Here is a tiny trained network, its code and every weight. The questions are about switching its units off for an input and a target symbol, where a switched-off unit gives its printed mean instead of its output.

import numpy as np


def w(rows, s, z=0):
    codes = np.array(rows[::2]) - 128.0
    scale = np.full(codes.shape[1], s)
    scale[-1] = z or s
    return codes * scale


def norm(h):
    return h / np.sqrt((h * h).mean(-1, keepdims=True) + 1e-5)


def f(y):
    return np.maximum(y, 0)


def softmax(a):
    e = np.exp(a - a.max(-1, keepdims=True))
    return e / e.sum(-1, keepdims=True)


def log_softmax(a):
    a = a - a.max(-1, keepdims=True)
    return a - np.log(np.exp(a).sum(-1, keepdims=True))


def net(x, mask):
    ids = ['γδζηθστ'.index(c) for c in x.split()]
    T = len(ids)
    res = E[ids] + P[:T]
    r = norm(res)
    for j in range(2):
        rows = slice(3 * j, 3 * j + 3)
        q, k, v = (r @ M[0][rows].T for M in (Q, K, V))
        z = softmax(np.where(np.tri(T) > 0, q @ k.T / 3**0.5, -1e9)) @ v
        o = O[0][rows]
        res = res + np.where(mask[j], z, o[:, -1]) @ o[:, :-1]
    y = f(norm(res) @ A[0][:, :-1].T + A[0][:, -1])
    res = res + np.where(mask[2:6], y, B[0][:, -1]) @ B[0][:, :-1]
    return log_softmax(norm(res)[-1] @ U[:, :-1].T + U[:, -1])


Q, K, V, O, A, B = {}, {}, {}, {}, {}, {}
E = w([
[138,109,61],'γ',
[133,120,172],'δ',
[211,162,120],'ζ',
[148,239,182],'η',
[72,190,135],'θ',
[139,108,5],'σ',
[133,111,156],'τ',
],0.012)
P = w([
[131,255,118],'0',
[130,228,126],'1',
[125,204,134],'2',
[122,185,134],'3',
[120,167,133],'4',
[119,157,136],'5',
[118,141,132],'6',
[115,125,129],'7',
[112,112,129],'8',
[112,97,131],'9',
[110,85,133],'10',
[107,74,136],'11',
[103,58,150],'12',
[125,67,31],'13',
],0.0076)
Q[0] = w([
[57,129,141],'H0',
[163,95,163],'H0',
[118,148,254],'H0',
[64,170,210],'H1',
[92,99,201],'H1',
[98,127,193],'H1',
],0.017)
K[0] = w([
[203,90,79],'H0',
[177,102,177],'H0',
[250,144,156],'H0',
[64,170,139],'H1',
[62,122,147],'H1',
[46,146,130],'H1',
],0.013)
V[0] = w([
[113,154,136],'H0',
[176,95,66],'H0',
[47,128,168],'H0',
[255,131,182],'H1',
[103,201,18],'H1',
[111,203,113],'H1',
],0.0082)
O[0] = w([
[128,114,104,153],'H0',
[193,181,159,134],'H0',
[16,95,112,83],'H0',
[225,129,253,191],'H1',
[86,84,133,253],'H1',
[121,19,98,223],'H1',
],0.0062,0.0051)
A[0] = w([
[66,190,123,253],'N0',
[185,119,4,13],'N1',
[87,236,138,123],'N2',
[237,93,132,53],'N3',
],0.011,0.0036)
B[0] = w([
[184,98,151,189],'N0',
[117,153,165,213],'N1',
[136,204,183,175],'N2',
[255,107,115,254],'N3',
],0.015,0.0057)
U = w([
[129,194,167,200],'γ',
[156,125,212,60],'δ',
[250,93,115,94],'ζ',
[159,127,145,25],'η',
[113,82,93,220],'θ',
[164,180,53,75],'σ',
[139,88,186,3],'τ',
],0.018,0.0052)

Each question gives the input, a string of symbols that net reads in full, and the target symbol t.
The units are the heads (3 rows each of Q, K, V and O) and the neurons (one row each of A and B). Each row of codes is followed by its name. A weight is (code - 128) times the scale printed after its matrix; where a second scale follows, it is the last column's (O, A, B and U).
mask holds one flag per unit, heads first, then neurons. A switched-off unit (its flag False) gives its mean, the last column of its rows in O or B, instead of its output. The means were averaged over made-up inputs and are rounded, as every weight is.
A unit's drop is (log p(t) with every unit on - log p(t) with that unit switched off) / (log p(t) with every unit on - log p(t) with every unit switched off).
The circuit of an input: a set's keep is (log p(t) with only the set's units on - log p(t) with every unit switched off) / (log p(t) with every unit on - log p(t) with every unit switched off). Starting from all 6 units, units are removed one at a time, each time the one whose removal leaves the highest keep (on an exact tie, the one counted first), for as long as the keep stays at least 0.8.
circuit, biggest first: the units of the circuit, biggest drop first
unit that matters most: the unit with the biggest drop
top k neurons: the k neurons with the biggest drops, biggest first
heads that matter: for each layer, one digit per head in row order, 1 if its drop is at least 0.15 and else 0, layers parted by /
drop when u is switched off: that unit's drop, to one decimal
input δ η τ γ γ η τ, target τ: unit that matters most	H0
input γ γ τ, target τ: heads that matter	10
input τ σ ζ γ γ θ ζ τ γ γ θ σ θ γ, target θ: heads that matter	10
input ζ τ η ζ γ τ σ τ γ ζ θ σ σ θ, target δ: heads that matter	01
input γ γ σ θ θ ζ σ γ τ θ δ ζ γ η, target γ: circuit, biggest first	(N3; H0)
input ζ η γ σ η θ δ, target θ: heads that matter	01
input γ σ γ, target γ: heads that matter	11
input ζ ζ θ η σ τ γ γ, target θ: circuit, biggest first	(H0; N3; N0)
input η ζ σ γ τ τ τ γ σ σ θ, target γ: top 2 neurons	(N2; N3)
input σ γ γ τ γ θ θ τ γ ζ γ η, target γ: heads that matter	11
input σ η γ δ ζ γ ζ θ σ θ γ δ τ, target θ: heads that matter	01
input γ θ γ ζ ζ τ γ γ ζ δ θ σ, target θ: top 2 neurons	(N3; N0)
input θ τ ζ τ σ θ ζ γ θ θ γ σ γ δ, target θ: heads that matter	10
input δ η η σ, target σ: unit that matters most	H1
input θ τ τ, target θ: drop when N3 is switched off	0.4
input σ γ γ γ, target γ: drop when N1 is switched off	1.1
input η ζ γ σ ζ η γ σ γ θ θ σ, target θ: drop when H0 is switched off	1.1
